[[ 2.38  0.88  1.14 -0.51  2.23  1.52  2.37]
 [ 0.33  0.84  1.12  0.01  0.83  0.79  1.23]
 [-0.11  0.15  0.09  0.55 -0.15  0.01  0.08]
 [ 0.35  0.28  0.29  0.31  0.49  0.27  0.16]
 [ 0.55 -0.21 -0.51  0.65  0.20  0.12 -1.01]
 [-0.06 -0.27 -0.69  1.10 -0.76 -0.57 -0.84]
 [ 0.57  0.41  0.41  0.26  0.54  0.38  0.77]
 [ 1.60  0.81  0.98 -0.16  1.76  1.35  0.86]
 [-0.83  0.02  0.00  0.67 -0.88 -0.46  0.53]
 [ 0.93  1.28  1.68 -0.23  1.38  1.38  1.95]
 [-0.99 -0.70 -1.24  1.44 -1.25 -1.22 -2.62]
 [ 0.01  0.22  0.33  0.14  0.01  0.09  1.77]] 2.23

[[-140.0 -228.9   -6.4 -220.4   55.3 -210.6]
 [  52.5 -156.5  -16.8 -145.1    2.6   17.5]
 [  92.0 -102.0   64.2 -257.2  -57.9  -82.7]
 [  45.5 -145.9   -4.5 -159.9   -8.6  -10.7]
 [ -85.9   45.0 -161.2 -214.0 -106.8 -190.2]
 [  -4.9 -182.0  114.9 -258.6  -13.3 -175.8]
 [ -47.7 -180.4  145.8 -229.8  -25.5 -216.1]] -220.4

[[  9.9  27.8   6.0   7.8  -6.5  -1.2   0.2  -5.5  10.2  -0.3]
 [ -0.7 -11.7   8.9  -1.9  -7.7   1.1  -9.0   0.1   8.1   4.3]
 [ -4.6  -9.3 -13.9  -4.8   7.1  -6.2   0.6 -24.5 -28.0 -14.2]
 [  1.2 -11.5  16.5  -4.7 -17.3  -4.9 -24.2 -26.3   3.3  -4.2]
 [ -5.5  24.9 -20.8  -5.1   1.8 -13.0   4.0 -10.4 -18.9 -18.7]] -5.5

[[ -1.267   8.185  -0.983  -5.348   5.413   0.746  -2.527   0.009   6.452
    5.055  10.009  -1.078  13.856   7.150   5.677]
 [-12.120  15.898  -1.247 -14.070   3.996   3.173   6.012   0.920  -3.622
   -1.477   4.702  -0.994   7.433   0.571  -1.631]
 [ -2.897  12.781   0.533  -3.278   6.916   9.556   3.724   6.194  12.622
    6.033  10.562  11.295   6.101  -2.909  -3.743]
 [ -6.869  18.307   3.470 -12.645  -3.615  15.637   3.742   5.859   9.880
    8.149  21.229   5.713   4.480  -3.898  -0.366]
 [ -2.605  17.240 -10.130  -2.479  17.595   7.764   5.764  -5.736   4.276
    3.933  13.374 -11.114  14.098  13.655  12.038]
 [-10.762   6.338 -16.465  -3.525   4.625   9.359  -0.815  -6.514   6.151
    6.271  14.362  -7.900  14.501  20.087   5.123]
 [ -9.527   1.657 -16.517  -7.821  -5.542   8.933  -8.562  -8.769  11.337
   14.335  19.154  -4.667  10.416  20.855   7.133]
 [ -8.608   8.863  -9.465  -5.843   3.982   9.511   2.951  -9.547   8.343
    6.063  23.057  -6.115   8.999  10.274   8.737]
 [ -1.872  11.389  -1.053  -5.150   4.063   8.045   1.199   6.073   8.576
    6.507  18.686   3.837  12.277  -2.409  -0.525]
 [ -4.700  18.991   2.810 -10.616   3.697  20.178   6.271   3.773  10.103
    7.762  14.463   4.764   4.806  -7.150  -0.656]] 13.856

[[  4.771  -6.946  12.579   7.344 -12.412  -2.753  -2.563 -12.611  -4.631
   -0.631 -18.013   3.716   7.573  -2.748  -0.059]
 [  0.585  -9.537   7.906   7.829 -11.007  -2.919  -1.986  -8.676  -8.396
   -3.793 -13.209   9.127   3.618  -5.959  -2.367]
 [ -9.994   9.300 -16.902  12.226  -1.742  -4.751  12.090   8.692 -21.265
  -15.248   3.299  -5.914 -19.586  -5.960 -13.856]
 [ -9.358  -7.052   7.353   6.792  -1.675   1.644 -12.205  -8.690  -2.311
   -6.869 -10.918  11.827  -6.446  -2.236   4.289]
 [-10.840  -6.724  10.854   0.837 -11.661  -7.090  -8.977   2.934  19.164
    5.925  -9.014  -4.862   0.658   5.958  10.097]
 [-11.171 -14.240  18.816   2.478 -11.564 -11.178   2.780  -7.153  21.423
   -2.637  -2.549  -6.620  -3.334   0.770   1.035]
 [-11.148  -7.809  14.997   1.238 -12.126 -11.376  -6.729  -1.038  21.335
    2.766  -7.395  -5.779   0.389   3.072   5.418]
 [-10.975 -10.001  17.773   1.697 -12.407 -12.455  -3.702  -4.662  21.794
    0.166  -5.043  -6.757  -1.139   1.851   3.332]
 [-11.590  -7.048   9.663   0.686 -11.203  -5.763  -8.720   3.579  18.485
    5.865  -9.322  -4.788   0.161   6.342  10.818]
 [-10.995 -11.372  18.540   2.100 -12.448 -12.547  -1.713  -5.554  21.675
   -0.871  -4.764  -7.083  -1.590   1.653   2.611]] 7.573
